Here is a tiny trained network, its code and every weight. The questions are about switching its units off for an input and a target symbol, where a switched-off unit gives its printed mean instead of its output.

import numpy as np


def w(rows, s, z=0):
    codes = np.array(rows[::2]) - 128.0
    scale = np.full(codes.shape[1], s)
    scale[-1] = z or s
    return codes * scale


def f(y):
    return np.maximum(y, 0)


def softmax(a):
    e = np.exp(a - a.max(-1, keepdims=True))
    return e / e.sum(-1, keepdims=True)


def log_softmax(a):
    a = a - a.max(-1, keepdims=True)
    return a - np.log(np.exp(a).sum(-1, keepdims=True))


def net(x, mask):
    ids = ['ΓΛΨαζημπτω'.index(c) for c in x.split()]
    T = len(ids)
    res = E[ids] + P[:T]
    u = 0
    for l in range(3):
        r = res
        for j in range(2):
            rows = slice(4 * j, 4 * j + 4)
            q, k, v = (r @ M[l][rows].T for M in (Q, K, V))
            z = softmax(np.where(np.tri(T) > 0, q @ k.T / 4**0.5, -1e9)) @ v
            o = O[l][rows]
            res = res + np.where(mask[u + j], z, o[:, -1]) @ o[:, :-1]
        u += 2
        y = f(res @ A[l][:, :-1].T + A[l][:, -1])
        res = res + np.where(mask[u : u + 4], y, B[l][:, -1]) @ B[l][:, :-1]
        u += 4
    return log_softmax(res[-1] @ U[:, :-1].T + U[:, -1])


Q, K, V, O, A, B = {}, {}, {}, {}, {}, {}
E = w([
[79,122,207,156,146,97,57,140],'Γ',
[92,66,120,176,148,66,189,171],'Λ',
[116,143,192,170,185,214,156,131],'Ψ',
[174,116,189,77,56,96,179,144],'α',
[137,120,44,86,131,78,60,163],'ζ',
[165,72,45,145,104,140,151,135],'η',
[156,59,89,153,129,212,90,199],'μ',
[127,166,88,227,1,145,71,97],'π',
[236,125,101,116,164,164,137,75],'τ',
[182,199,178,108,158,123,58,74],'ω',
],0.0071)
P = w([
[59,15,124,82,86,175,128,3],'0',
[104,47,136,103,109,154,126,67],'1',
[139,89,140,132,109,141,125,114],'2',
[169,129,141,151,128,117,132,154],'3',
[202,174,131,167,148,89,139,198],'4',
[228,233,121,196,154,68,134,247],'5',
],0.0046)
Q[0] = w([
[93,134,136,120,149,129,220,185],'L0H1',
[156,149,252,107,116,125,125,133],'L0H1',
[80,193,120,120,190,165,86,136],'L0H1',
[53,80,161,188,143,57,90,160],'L0H1',
[170,80,153,114,161,111,120,137],'L0H2',
[138,126,154,113,128,118,124,129],'L0H2',
[126,146,130,131,112,129,132,115],'L0H2',
[123,118,108,145,159,130,136,131],'L0H2',
],0.04)
K[0] = w([
[126,67,161,133,155,129,215,195],'L0H1',
[115,143,253,73,89,145,122,92],'L0H1',
[150,155,160,174,246,173,79,151],'L0H1',
[10,114,147,159,121,62,93,145],'L0H1',
[133,99,161,75,172,116,147,119],'L0H2',
[119,128,151,117,140,122,134,136],'L0H2',
[121,134,127,144,111,121,124,128],'L0H2',
[138,131,100,127,140,123,127,91],'L0H2',
],0.037)
V[0] = w([
[160,164,146,127,150,89,123,156],'L0H1',
[36,43,176,42,222,162,122,57],'L0H1',
[217,182,154,116,223,38,171,225],'L0H1',
[147,154,99,175,32,135,103,128],'L0H1',
[105,113,153,53,190,96,104,157],'L0H2',
[127,125,131,80,138,130,119,142],'L0H2',
[167,224,99,234,3,106,113,89],'L0H2',
[152,175,121,158,121,115,140,88],'L0H2',
],0.0055)
O[0] = w([
[122,75,156,98,136,141,115,102,72],'L0H1',
[185,156,151,116,254,68,159,221,211],'L0H1',
[76,31,137,66,207,138,154,60,2],'L0H1',
[129,154,121,159,22,146,97,118,149],'L0H1',
[165,126,153,48,169,142,145,123,100],'L0H2',
[121,131,108,83,150,127,130,127,146],'L0H2',
[100,219,84,215,11,154,135,73,16],'L0H2',
[135,176,85,168,100,111,131,90,57],'L0H2',
],0.0043,0.00096)
A[0] = w([
[161,151,172,120,86,78,180,167,121],'L0N1',
[75,75,91,162,141,77,204,144,47],'L0N2',
[99,99,33,50,112,76,65,134,9],'L0N3',
[56,6,121,74,97,161,146,12,246],'L0N4',
],0.017,0.0012)
B[0] = w([
[137,187,156,73,128,113,182,221,254],'L0N1',
[70,153,48,185,196,121,148,213,170],'L0N2',
[126,131,18,74,80,86,38,189,160],'L0N3',
[60,41,13,193,55,1,165,20,201],'L0N4',
],0.01,0.0051)
Q[1] = w([
[106,86,115,146,123,94,183,111],'L1H1',
[233,168,117,214,166,27,111,204],'L1H1',
[141,186,143,131,83,138,67,170],'L1H1',
[115,156,136,142,96,140,87,168],'L1H1',
[83,140,151,26,122,143,227,138],'L1H2',
[132,160,169,167,95,230,4,158],'L1H2',
[140,115,252,196,175,118,99,143],'L1H2',
[165,76,76,174,183,126,204,102],'L1H2',
],0.015)
K[1] = w([
[177,121,104,128,100,73,162,80],'L1H1',
[94,72,199,114,217,143,47,84],'L1H1',
[104,128,153,119,131,98,89,146],'L1H1',
[65,111,167,114,122,111,88,147],'L1H1',
[130,208,143,154,46,47,197,161],'L1H2',
[53,111,140,124,101,224,73,177],'L1H2',
[72,123,248,143,179,112,63,124],'L1H2',
[206,80,126,143,160,119,211,78],'L1H2',
],0.017)
V[1] = w([
[178,132,121,112,145,133,160,144],'L1H1',
[142,140,118,124,101,145,172,108],'L1H1',
[133,99,123,99,98,139,153,141],'L1H1',
[93,139,137,149,156,119,74,94],'L1H1',
[136,137,124,180,140,125,121,87],'L1H2',
[132,95,141,134,109,129,85,150],'L1H2',
[139,155,138,134,119,136,157,156],'L1H2',
[18,2,153,91,54,143,197,77],'L1H2',
],0.0053)
O[1] = w([
[112,125,101,104,158,122,122,143,122],'L1H1',
[69,165,77,100,141,70,115,82,117],'L1H1',
[83,132,64,72,139,127,170,91,175],'L1H1',
[179,123,195,168,105,135,107,154,83],'L1H1',
[174,123,133,188,151,119,118,128,45],'L1H2',
[117,143,138,119,99,163,67,126,131],'L1H2',
[64,107,121,107,115,85,189,96,150],'L1H2',
[166,105,195,31,86,246,254,211,254],'L1H2',
],0.0032,0.002)
A[1] = w([
[247,126,125,104,143,131,121,41,143],'L1N1',
[193,65,75,160,179,219,115,144,241],'L1N2',
[63,52,195,90,152,164,89,11,252],'L1N3',
[117,119,155,148,202,226,177,85,76],'L1N4',
],0.014,0.002)
B[1] = w([
[246,148,58,131,215,156,144,106,187],'L1N1',
[109,56,60,123,82,189,146,205,253],'L1N2',
[55,104,95,173,106,23,132,2,190],'L1N3',
[106,138,149,169,141,211,209,115,149],'L1N4',
],0.0093,0.0042)
Q[2] = w([
[163,250,114,137,175,100,117,81],'L2H1',
[153,105,140,166,164,147,180,70],'L2H1',
[128,187,155,48,83,122,183,100],'L2H1',
[146,129,183,33,198,207,141,59],'L2H1',
[174,136,152,170,97,72,17,129],'L2H2',
[130,115,90,178,125,136,111,103],'L2H2',
[65,92,140,98,109,111,97,59],'L2H2',
[165,124,51,230,222,144,153,134],'L2H2',
],0.018)
K[2] = w([
[141,151,160,172,111,207,123,215],'L2H1',
[102,138,99,175,97,104,145,181],'L2H1',
[161,118,160,70,38,145,222,130],'L2H1',
[152,177,30,218,92,162,219,185],'L2H1',
[96,155,168,127,97,67,78,16],'L2H2',
[167,152,116,109,160,108,186,74],'L2H2',
[65,122,211,124,176,133,162,173],'L2H2',
[199,116,3,154,204,96,154,45],'L2H2',
],0.016)
V[2] = w([
[77,42,73,115,66,89,123,32],'L2H1',
[161,203,150,112,228,212,114,255],'L2H1',
[69,91,91,103,77,149,173,80],'L2H1',
[242,233,156,165,171,123,89,237],'L2H1',
[199,124,132,166,129,111,62,215],'L2H2',
[125,179,90,152,130,104,126,129],'L2H2',
[149,170,101,129,149,145,73,95],'L2H2',
[103,148,159,121,155,116,153,122],'L2H2',
],0.0036)
O[2] = w([
[252,40,165,127,82,225,129,127,235],'L2H1',
[74,213,63,124,198,36,163,92,1],'L2H1',
[189,88,183,153,120,191,161,106,196],'L2H1',
[38,181,56,152,168,55,136,150,26],'L2H1',
[78,63,166,85,100,204,178,128,114],'L2H2',
[126,137,128,117,130,150,132,146,142],'L2H2',
[176,53,148,128,151,190,110,113,96],'L2H2',
[140,158,156,151,84,97,106,131,97],'L2H2',
],0.0025,0.0055)
A[2] = w([
[43,125,190,88,107,44,136,66,135],'L2N1',
[182,195,181,129,200,133,30,29,92],'L2N2',
[68,129,195,175,153,196,156,87,80],'L2N3',
[87,142,251,175,191,122,24,130,254],'L2N4',
],0.012,0.0018)
B[2] = w([
[121,90,113,131,85,35,123,82,253],'L2N1',
[2,76,119,36,120,189,102,113,195],'L2N2',
[76,82,147,155,113,144,199,87,178],'L2N3',
[191,34,171,198,162,135,38,204,221],'L2N4',
],0.0096,0.0045)
U = w([
[114,233,140,218,53,160,73,63,79],'Γ',
[180,156,227,18,88,61,202,124,136],'Λ',
[125,200,58,70,130,52,24,162,16],'Ψ',
[66,164,111,158,244,54,186,214,96],'α',
[239,133,89,142,227,141,142,26,62],'ζ',
[129,95,220,174,178,91,49,121,81],'η',
[198,154,193,71,152,253,99,229,213],'μ',
[75,48,50,163,56,128,130,60,253],'π',
[62,151,145,55,188,164,105,77,55],'τ',
[85,154,206,196,163,184,202,60,28],'ω',
],0.0041,0.0049)

Each question gives the input, a string of symbols that net reads in full, and the target symbol t.
The units are the heads (4 rows each of Q, K, V and O) and the neurons (one row each of A and B). Each row of codes is followed by its name. A weight is (code - 128) times the scale printed after its matrix; where a second scale follows, it is the last column's (O, A, B and U).
mask holds one flag per unit, layer by layer, with each layer's heads first. A switched-off unit (its flag False) gives its mean, the last column of its rows in O or B, instead of its output. The means were averaged over made-up inputs and are rounded, as every weight is.
A unit's drop is (log p(t) with every unit on - log p(t) with that unit switched off) / (log p(t) with every unit on - log p(t) with every unit switched off).
The circuit of an input: a set's keep is (log p(t) with only the set's units on - log p(t) with every unit switched off) / (log p(t) with every unit on - log p(t) with every unit switched off). Starting from the 12 units with the biggest drops (on a tie, the unit counted first), units are removed one at a time, each time the one whose removal leaves the highest keep (on an exact tie, the one counted first), for as long as the keep stays at least 0.8.
circuit, biggest first: the units of the circuit, biggest drop first
most important unit: the unit with the biggest drop
top k neurons: the k neurons with the biggest drops, biggest first
top k neurons in layer l: the k neurons of layer l with the biggest drops, biggest first
which heads matter: for each layer, one digit per head in row order, 1 if its drop is at least 0.15 and else 0, layers parted by /
drop when u is switched off: that unit's drop, to one decimal
input α Γ μ, target μ: which heads matter	00 / 00 / 00
input η ζ Γ Λ α η, target μ: circuit, biggest first	(L0N4; L1H2)
input τ Γ Γ, target μ: which heads matter	10 / 00 / 00
input π Λ μ μ Γ ω, target τ: top neuron	(L2N2)
input α α Λ π α, target α: top 3 neurons	(L0N1; L0N4; L1N3)
input α ζ α α Ψ, target ω: top 4 neurons	(L1N4; L0N4; L2N3; L0N3)
input α ζ α η α, target α: top 4 neurons	(L0N1; L0N4; L1N2; L1N3)
input Γ α Γ α, target μ: circuit, biggest first	(L0N4; L2H1)
input Γ α μ Γ Γ, target η: circuit, biggest first	(L2N4; L1H2; L1N2; L0N4)
input α Γ α α, target Λ: circuit, biggest first	(L0H1; L0N1; L2N4)
input τ ω Ψ, target ω: circuit, biggest first	(L1N4; L2N3; L0N3; L0N4)
input α μ μ, target μ: top 2 neurons in layer 1	(L1N2; L1N3)
input Λ μ Γ, target η: top 2 neurons	(L2N4; L0N4)
input ζ η π, target Γ: most important unit	L0H1
input α α Γ Γ Γ ζ, target Ψ: top 2 neurons	(L0N3; L0N4)
input α τ Γ τ, target ζ: top 4 neurons	(L1N1; L0N1; L0N2; L0N3)
input α α μ Λ Γ Λ, target μ: which heads matter	00 / 01 / 00
input α α Λ Λ, target μ: top 2 neurons	(L0N4; L2N1)
input Λ α η Λ, target α: top 3 neurons	(L0N2; L0N1; L2N4)
input Λ ω α α π, target Γ: most important unit	L0H2
input Λ α Γ α, target μ: top 4 neurons	(L0N4; L2N1; L1N3; L1N1)
input α α α, target Λ: top 2 neurons in layer 2	(L2N1; L2N4)
input α π Γ α Γ ω, target τ: top 2 neurons in layer 0	(L0N4; L0N1)
input η α Λ, target α: drop when L1H1 is switched off	0.0
input Γ α α Γ τ τ, target ζ: drop when L2N2 is switched off	0.1
input α Λ Γ Ψ ζ, target Ψ: drop when L0N3 is switched off	1.2
input τ Γ μ Γ, target μ: drop when L2H1 is switched off	-0.3
